Below are the code and all the weights of a small trained network. Each question names an input and a class and asks about switching units off, where a switched-off unit gives its printed mean instead of its output.

import numpy as np


def w(rows, s, z=0):
    codes = np.array(rows[::2]) - 128.0
    scale = np.full(codes.shape[1], s)
    scale[-1] = z or s
    return codes * scale


def norm(h):
    return h / np.sqrt((h * h).mean(-1, keepdims=True) + 1e-5)


def f(y):
    return y / 2 * (1 + np.tanh(0.7978845608 * (y + 0.044715 * y**3)))


def log_softmax(a):
    a = a - a.max(-1, keepdims=True)
    return a - np.log(np.exp(a).sum(-1, keepdims=True))


def net(x, mask):
    res = np.array(x, float).reshape(1, 5) / 4 @ E
    u = 0
    for l in range(4):
        y = f(norm(res) @ A[l][:, :-1].T + A[l][:, -1])
        res = res + np.where(mask[u : u + 6], y, B[l][:, -1]) @ B[l][:, :-1]
        u += 6
    return log_softmax(norm(res)[-1] @ U[:, :-1].T + U[:, -1])


A, B = {}, {}
E = w([
[170,188,70,157,180],'x0',
[102,254,141,157,116],'x1',
[180,79,205,66,187],'x2',
[36,87,157,38,226],'x3',
[188,199,91,9,72],'x4',
],0.0069)
A[0] = w([
[182,120,234,128,62,36],'L0N0',
[98,142,177,199,185,77],'L0N1',
[156,109,90,165,1,3],'L0N2',
[163,66,128,58,98,62],'L0N3',
[61,43,41,124,167,124],'L0N4',
[118,157,89,180,134,125],'L0N5',
],0.0086,0.0035)
B[0] = w([
[144,161,198,169,83,162],'L0N0',
[132,140,155,189,248,204],'L0N1',
[62,104,187,160,99,226],'L0N2',
[183,135,86,220,239,188],'L0N3',
[106,2,210,139,72,251],'L0N4',
[219,239,124,199,189,186],'L0N5',
],0.0067,0.0029)
A[1] = w([
[165,196,121,72,61,164],'L1N0',
[105,190,131,18,176,2],'L1N1',
[84,66,206,12,253,55],'L1N2',
[177,185,199,46,120,80],'L1N3',
[195,72,118,1,153,207],'L1N4',
[206,51,139,150,220,126],'L1N5',
],0.0084,0.0029)
B[1] = w([
[123,168,169,164,8,194],'L1N0',
[91,99,162,93,109,154],'L1N1',
[99,169,126,173,64,254],'L1N2',
[115,91,223,132,99,163],'L1N3',
[151,80,145,123,76,219],'L1N4',
[137,150,130,76,160,217],'L1N5',
],0.013,0.0058)
A[2] = w([
[186,149,10,145,193,2],'L2N0',
[91,157,151,165,171,123],'L2N1',
[120,42,94,179,105,159],'L2N2',
[192,111,99,204,115,71],'L2N3',
[25,134,168,118,83,187],'L2N4',
[177,105,76,190,121,87],'L2N5',
],0.011,0.0037)
B[2] = w([
[94,119,164,112,98,144],'L2N0',
[200,161,140,172,160,166],'L2N1',
[89,173,160,74,97,196],'L2N2',
[106,125,162,123,129,159],'L2N3',
[82,93,71,78,149,253],'L2N4',
[107,93,250,120,91,147],'L2N5',
],0.014,0.0071)
A[3] = w([
[144,46,153,77,163,104],'L3N0',
[166,178,76,135,93,64],'L3N1',
[72,194,95,179,191,3],'L3N2',
[146,126,88,104,24,77],'L3N3',
[230,99,119,11,91,26],'L3N4',
[159,200,103,171,224,73],'L3N5',
],0.011,0.003)
B[3] = w([
[66,157,2,104,108,187],'L3N0',
[178,202,123,107,160,141],'L3N1',
[122,49,131,162,140,172],'L3N2',
[134,156,95,212,177,253],'L3N3',
[208,12,155,118,151,197],'L3N4',
[58,8,178,129,153,205],'L3N5',
],0.0093,0.0052)
U = w([
[127,126,218,175,61,144],'0',
[18,52,114,49,90,139],'1',
[77,90,141,183,250,140],'2',
[153,160,112,76,202,2],'3',
[145,149,113,85,189,19],'4',
[171,211,83,137,122,131],'5',
[73,154,72,155,65,115],'6',
[190,41,110,69,105,137],'7',
],0.022,0.024)

Each question gives the input, the list of numbers given to net, and the class t.
The units are the neurons (one row each of A and B). Each row of codes is followed by its name. A weight is (code - 128) times the scale printed after its matrix; where a second scale follows, it is the last column's (A, B and U).
mask holds one flag per neuron, layer by layer. A switched-off neuron (its flag False) gives its mean, the last column of its row in B, instead of its output. The means were averaged over made-up inputs and are rounded, as every weight is.
A unit's drop is (log p(t) with every unit on - log p(t) with that unit switched off) / (log p(t) with every unit on - log p(t) with every unit switched off).
The circuit of an input: a set's keep is (log p(t) with only the set's units on - log p(t) with every unit switched off) / (log p(t) with every unit on - log p(t) with every unit switched off). Starting from the 12 units with the biggest drops (on a tie, the unit counted first), units are removed one at a time, each time the one whose removal leaves the highest keep (on an exact tie, the one counted first), for as long as the keep stays at least 0.8.
units of the circuit, in order: the units of the circuit, biggest drop first
unit that matters most: the unit with the biggest drop
top k neurons: the k neurons with the biggest drops, biggest first
top k neurons in layer l: the k neurons of layer l with the biggest drops, biggest first
input [2,-1,-8,-7,6], class 5: unit that matters most => L3N1
input [-6,-2,8,-6,-8], class 2: units of the circuit, in order => (L1N0; L1N4)
input [8,-2,8,-6,-1], class 7: top 2 neurons in layer 1 => (L1N5; L1N2)
input [8,1,-7,0,-2], class 0: top 3 neurons => (L2N5; L2N0; L2N4)
input [-8,-7,6,2,2], class 7: top 3 neurons => (L3N4; L0N3; L1N4)
input [0,-4,4,-1,-1], class 7: units of the circuit, in order => (L1N5; L3N4)
input [-3,3,-8,-2,-5], class 2: units of the circuit, in order => (L1N0; L1N2)
input [-3,3,-8,7,-6], class 2: top 3 neurons => (L2N1; L0N1; L1N4)
input [0,7,-8,-8,2], class 5: units of the circuit, in order => (L3N1; L0N5)
input [-7,-6,3,-6,7], class 0: top 3 neurons => (L2N4; L0N0; L1N0)
input [-4,-4,0,3,8], class 7: top 4 neurons => (L1N4; L3N4; L0N3; L0N2)
input [4,-8,2,4,2], class 7: top 4 neurons => (L3N4; L1N5; L0N3; L2N4)
input [-8,0,-1,-8,2], class 6: top 3 neurons in layer 3 => (L3N4; L3N3; L3N5)
input [6,4,-6,-4,-3], class 0: top 2 neurons => (L2N5; L2N4)
input [-6,-3,-8,0,6], class 6: units of the circuit, in order => (L3N3)
input [-6,-2,-7,-6,-4], class 1: top 2 neurons in layer 1 => (L1N0; L1N2)
input [5,1,-3,-1,1], class 5: top 4 neurons => (L0N1; L0N3; L1N0; L3N1)
input [4,-4,-5,-1,-4], class 0: top 2 neurons => (L2N4; L0N5)
input [3,4,-5,0,-3], class 2: top 2 neurons in layer 1 => (L1N4; L1N0)
input [8,0,-6,-2,-2], class 0: units of the circuit, in order => (L2N5)
input [5,4,-2,4,1], class 2: top 3 neurons => (L0N5; L1N4; L2N1)
input [-8,-8,0,-7,6], class 0: top 2 neurons => (L2N4; L0N0)
input [-2,2,-7,3,-4], class 2: top 2 neurons in layer 0 => (L0N5; L0N1)
